X =
array([[-415,  380, -122,  469, -893],
       [ -68, -228, -630,    9,  215],
       [-126, -550,  220, -174, -660],
       [-165,  -75, -592,  -25, -195],
       [ 196,  414,  360,  410, -266],
       [ 144,  613, -286, -529, -783],
       [ -34, -917, -159, -605,  -48]])
Rows and columns are numbered from 0.
The entry in row 1 and column 2: -630
Find the entry at row 1, column 0.
A: -68
Find the entry just right of the largest entry.
A: -286
The entry at row 0, column 2 is -122
The largest entry is 613
Find the entry just right of 360.
A: 410
The entry just right of 410 -> -266
The entry in row 2 and column 0 -> -126
The smallest entry -> -917
The top-right entry: -893
Find the entry just right of the centre entry.
A: -25
Find the top entry of the column that holds the smallest entry.
A: 380
Find the entry directly above -605.
A: -529
Find the bottom-right entry.
A: -48
Find the entry at row 0, column 0.
A: -415
Find the entry just left of the largest entry.
A: 144
Find the entry directly above 9.
A: 469
The entry just left of 414: 196
The entry in the bottom-left corner: -34
The entry at row 2, column 1 is -550
The entry just right of -529 is -783
